Below are the code and all the weights of a small trained network. Each question names an input and a target symbol and asks about switching units off, where a switched-off unit gives its printed mean instead of its output.

import numpy as np


def w(rows, s, z=0):
    codes = np.array(rows[::2]) - 128.0
    scale = np.full(codes.shape[1], s)
    scale[-1] = z or s
    return codes * scale


def norm(h):
    return h / np.sqrt((h * h).mean(-1, keepdims=True) + 1e-5)


def softmax(a):
    e = np.exp(a - a.max(-1, keepdims=True))
    return e / e.sum(-1, keepdims=True)


def log_softmax(a):
    a = a - a.max(-1, keepdims=True)
    return a - np.log(np.exp(a).sum(-1, keepdims=True))


def net(x, mask):
    ids = ['ΔΩαζηλτ'.index(c) for c in x.split()]
    T = len(ids)
    res = E[ids] + P[:T]
    u = 0
    for l in range(3):
        r = norm(res)
        for j in range(2):
            rows = slice(3 * j, 3 * j + 3)
            q, k, v = (r @ M[l][rows].T for M in (Q, K, V))
            z = softmax(np.where(np.tri(T) > 0, q @ k.T / 3**0.5, -1e9)) @ v
            o = O[l][rows]
            res = res + np.where(mask[u + j], z, o[:, -1]) @ o[:, :-1]
        u += 2
    return log_softmax(norm(res)[-1] @ U[:, :-1].T + U[:, -1])


Q, K, V, O = {}, {}, {}, {}
E = w([
[142,103,2],'Δ',
[133,102,127],'Ω',
[250,141,137],'α',
[159,113,251],'ζ',
[66,91,240],'η',
[103,84,124],'λ',
[6,137,140],'τ',
],0.0082)
P = w([
[88,177,118],'0',
[98,166,124],'1',
[127,19,204],'2',
[109,197,78],'3',
[84,166,128],'4',
[151,8,148],'5',
[110,201,77],'6',
[77,166,139],'7',
[165,2,101],'8',
],0.0083)
Q[0] = w([
[145,108,161],'0.h1',
[131,172,89],'0.h1',
[107,91,167],'0.h1',
[91,136,193],'0.h2',
[104,118,115],'0.h2',
[130,247,96],'0.h2',
],0.012)
K[0] = w([
[162,147,251],'0.h1',
[193,39,90],'0.h1',
[98,132,214],'0.h1',
[152,144,149],'0.h2',
[154,52,61],'0.h2',
[254,193,103],'0.h2',
],0.0077)
V[0] = w([
[61,96,74],'0.h1',
[184,43,131],'0.h1',
[158,2,1],'0.h1',
[74,89,168],'0.h2',
[122,166,72],'0.h2',
[5,153,153],'0.h2',
],0.0062)
O[0] = w([
[183,248,175,175],'0.h1',
[253,152,122,41],'0.h1',
[66,74,54,26],'0.h1',
[165,176,84,175],'0.h2',
[207,110,22,133],'0.h2',
[24,86,82,252],'0.h2',
],0.0031,0.0033)
Q[1] = w([
[73,197,157],'1.h1',
[120,244,107],'1.h1',
[160,2,179],'1.h1',
[75,116,31],'1.h2',
[234,38,87],'1.h2',
[162,90,35],'1.h2',
],0.0095)
K[1] = w([
[135,130,96],'1.h1',
[135,110,46],'1.h1',
[156,141,174],'1.h1',
[86,136,5],'1.h2',
[216,74,106],'1.h2',
[145,96,59],'1.h2',
],0.013)
V[1] = w([
[141,139,129],'1.h1',
[136,129,118],'1.h1',
[156,63,101],'1.h1',
[111,140,144],'1.h2',
[73,102,136],'1.h2',
[147,3,134],'1.h2',
],0.011)
O[1] = w([
[101,84,134,107],'1.h1',
[173,211,132,106],'1.h1',
[122,126,29,1],'1.h1',
[178,160,11,176],'1.h2',
[234,63,177,241],'1.h2',
[3,171,204,24],'1.h2',
],0.0042,0.0025)
Q[2] = w([
[158,97,76],'2.h1',
[135,205,99],'2.h1',
[124,148,246],'2.h1',
[60,28,128],'2.h2',
[65,225,152],'2.h2',
[120,177,86],'2.h2',
],0.013)
K[2] = w([
[217,126,108],'2.h1',
[80,133,96],'2.h1',
[116,143,244],'2.h1',
[80,68,119],'2.h2',
[81,194,150],'2.h2',
[111,193,103],'2.h2',
],0.011)
V[2] = w([
[63,61,167],'2.h1',
[142,154,120],'2.h1',
[126,202,123],'2.h1',
[170,249,149],'2.h2',
[116,254,76],'2.h2',
[100,151,154],'2.h2',
],0.008)
O[2] = w([
[48,143,43,170],'2.h1',
[3,72,120,115],'2.h1',
[116,24,135,101],'2.h1',
[113,255,69,19],'2.h2',
[132,218,157,3],'2.h2',
[125,98,128,127],'2.h2',
],0.0045,0.0017)
U = w([
[122,150,15,213],'Δ',
[216,113,125,19],'Ω',
[170,204,128,209],'α',
[144,171,213,4],'ζ',
[53,95,179,170],'η',
[136,52,110,248],'λ',
[3,166,86,12],'τ',
],0.015,0.0026)

Each question gives the input, a string of symbols that net reads in full, and the target symbol t.
The units are the heads (3 rows each of Q, K, V and O). Each row of codes is followed by its name. A weight is (code - 128) times the scale printed after its matrix; where a second scale follows, it is the last column's (O and U).
mask holds one flag per head, layer by layer. A switched-off head (its flag False) gives its mean, the last column of its rows in O, instead of its output. The means were averaged over made-up inputs and are rounded, as every weight is.
A unit's drop is (log p(t) with every unit on - log p(t) with that unit switched off) / (log p(t) with every unit on - log p(t) with every unit switched off).
The circuit of an input: a set's keep is (log p(t) with only the set's units on - log p(t) with every unit switched off) / (log p(t) with every unit on - log p(t) with every unit switched off). Starting from all 6 units, units are removed one at a time, each time the one whose removal leaves the highest keep (on an exact tie, the one counted first), for as long as the keep stays at least 0.8.
circuit, biggest first: the units of the circuit, biggest drop first
most important unit: the unit with the biggest drop
which heads matter: for each layer, one digit per head in row order, 1 if its drop is at least 0.15 and else 0, layers parted by /
drop of u: that unit's drop, to one decimal
input λ Δ η τ ζ α Ω, target α: which heads matter -> 01 / 00 / 11
input τ Ω ζ Ω, target Ω: circuit, biggest first -> (1.h2, 2.h1)
input τ Δ Ω η, target Δ: most important unit -> 1.h2
input τ τ Δ Ω η α η, target α: which heads matter -> 00 / 01 / 00
input α Ω τ τ, target α: circuit, biggest first -> (2.h2, 1.h2, 0.h2)
input λ Δ ζ ζ λ, target λ: which heads matter -> 00 / 01 / 00
input η λ η η η Δ τ ζ Ω, target η: which heads matter -> 00 / 01 / 00
input ζ ζ τ η λ, target λ: which heads matter -> 00 / 01 / 01
input Ω λ Ω ζ Ω, target Ω: which heads matter -> 00 / 01 / 00
input Ω Δ Δ α α τ η, target α: which heads matter -> 00 / 01 / 01
input Ω η λ Ω λ α τ, target α: circuit, biggest first -> (1.h2, 2.h2, 0.h2)
input α τ Ω λ ζ η λ, target α: drop of 0.h2 -> 0.1
input ζ η α, target η: drop of 1.h2 -> 0.8
input λ ζ τ τ τ Δ, target η: drop of 1.h1 -> 0.0
input ζ α Ω Δ η Δ τ ζ λ, target η: drop of 1.h2 -> 0.7
input λ λ α, target η: circuit, biggest first -> (1.h2)
